Below is a small trained network, with its code and all its weights. Each question gives an input and a class and asks what happens when units are switched off, that is, made to give their printed mean instead of their output.

import numpy as np


def w(rows, s, z=0):
    codes = np.array(rows[::2]) - 128.0
    scale = np.full(codes.shape[1], s)
    scale[-1] = z or s
    return codes * scale


def f(y):
    return np.maximum(y, 0)


def log_softmax(a):
    a = a - a.max(-1, keepdims=True)
    return a - np.log(np.exp(a).sum(-1, keepdims=True))


def net(x, mask):
    res = np.array(x, float).reshape(1, 6) / 4 @ E
    y = f(res @ A[0][:, :-1].T + A[0][:, -1])
    res = res + np.where(mask, y, B[0][:, -1]) @ B[0][:, :-1]
    return log_softmax(res[-1] @ U[:, :-1].T + U[:, -1])


A, B = {}, {}
E = w([
[128,125,127],'x0',
[128,15,243],'x1',
[252,68,77],'x2',
[129,127,130],'x3',
[127,127,127],'x4',
[190,226,207],'x5',
],0.004)
A[0] = w([
[57,151,157,81],'n1',
[92,148,146,144],'n2',
[42,46,33,49],'n3',
[21,162,176,71],'n4',
[190,206,206,133],'n5',
[180,189,182,45],'n6',
[57,150,158,81],'n7',
[198,100,93,63],'n8',
[110,98,98,253],'n9',
[137,89,181,212],'n10',
[121,220,6,132],'n11',
[118,31,246,32],'n12',
[112,178,73,53],'n13',
[163,169,162,77],'n14',
[163,110,116,83],'n15',
[254,82,101,65],'n16',
],0.0099,0.0052)
B[0] = w([
[133,125,75,158],'n1',
[111,131,103,168],'n2',
[182,24,154,179],'n3',
[131,124,45,180],'n4',
[90,59,154,218],'n5',
[158,58,147,154],'n6',
[134,125,75,158],'n7',
[140,137,66,151],'n8',
[36,125,162,254],'n9',
[113,200,161,223],'n10',
[180,191,172,242],'n11',
[253,161,148,177],'n12',
[187,136,110,151],'n13',
[138,81,140,147],'n14',
[137,134,100,136],'n15',
[116,128,30,182],'n16',
],0.041,0.0049)
U = w([
[235,196,161,15],'0',
[125,139,2,69],'1',
[93,152,155,254],'2',
[146,25,168,50],'3',
[85,164,154,201],'4',
[93,168,152,184],'5',
],0.0078,0.0061)

Each question gives the input, the list of numbers given to net, and the class t.
The units are the neurons (one row each of A and B). Each row of codes is followed by its name. A weight is (code - 128) times the scale printed after its matrix; where a second scale follows, it is the last column's (A, B and U).
mask holds one flag per neuron, in row order. A switched-off neuron (its flag False) gives its mean, the last column of its row in B, instead of its output. The means were averaged over made-up inputs and are rounded, as every weight is.
A unit's drop is (log p(t) with every unit on - log p(t) with that unit switched off) / (log p(t) with every unit on - log p(t) with every unit switched off).
The circuit of an input: a set's keep is (log p(t) with only the set's units on - log p(t) with every unit switched off) / (log p(t) with every unit on - log p(t) with every unit switched off). Starting from the 12 units with the biggest drops (on a tie, the unit counted first), units are removed one at a time, each time the one whose removal leaves the highest keep (on an exact tie, the one counted first), for as long as the keep stays at least 0.8.
units of the circuit, in order: the units of the circuit, biggest drop first
most important unit: the unit with the biggest drop
top k neurons: the k neurons with the biggest drops, biggest first
drop when u is switched off: that unit's drop, to one decimal
input [1,6,-1,-2,4,-8], class 3: most important unit => n3
input [0,1,1,5,-7,7], class 3: top 3 neurons => n5, n6, n11
input [-4,-3,-3,3,1,-8], class 3: top 2 neurons => n3, n10
input [-5,-3,7,-6,-1,6], class 1: top 2 neurons => n16, n8
input [6,7,3,2,-5,8], class 3: top 4 neurons => n5, n11, n6, n14
input [-1,-6,5,0,5,-8], class 3: top 4 neurons => n3, n10, n9, n12
input [1,-3,-5,-5,3,1], class 1: top 2 neurons => n4, n10
input [0,-8,-1,6,-6,3], class 0: top 2 neurons => n11, n13
input [5,-1,3,3,-5,8], class 3: units of the circuit, in order => n5, n6
input [8,8,-4,5,-6,8], class 0: top 2 neurons => n12, n10
input [-3,-6,5,-6,-3,7], class 3: top 3 neurons => n5, n10, n6
input [2,-7,2,6,-2,5], class 0: top 3 neurons => n11, n9, n13
input [0,-5,-1,2,0,-1], class 0: top 2 neurons => n11, n5
input [7,-2,-1,6,8,-8], class 3: units of the circuit, in order => n3
input [2,4,-1,-2,-3,-7], class 3: top 2 neurons => n3, n11
input [-6,7,-4,-5,-5,6], class 0: top 3 neurons => n12, n9, n10
input [-5,5,-8,7,-4,-4], class 1: drop when n4 is switched off => 0.5
input [-1,8,-7,8,6,-5], class 0: drop when n10 is switched off => 0.1
input [3,-2,-8,1,0,6], class 1: drop when n1 is switched off => 0.1
input [1,7,-7,-4,-3,-3], class 0: units of the circuit, in order => n12
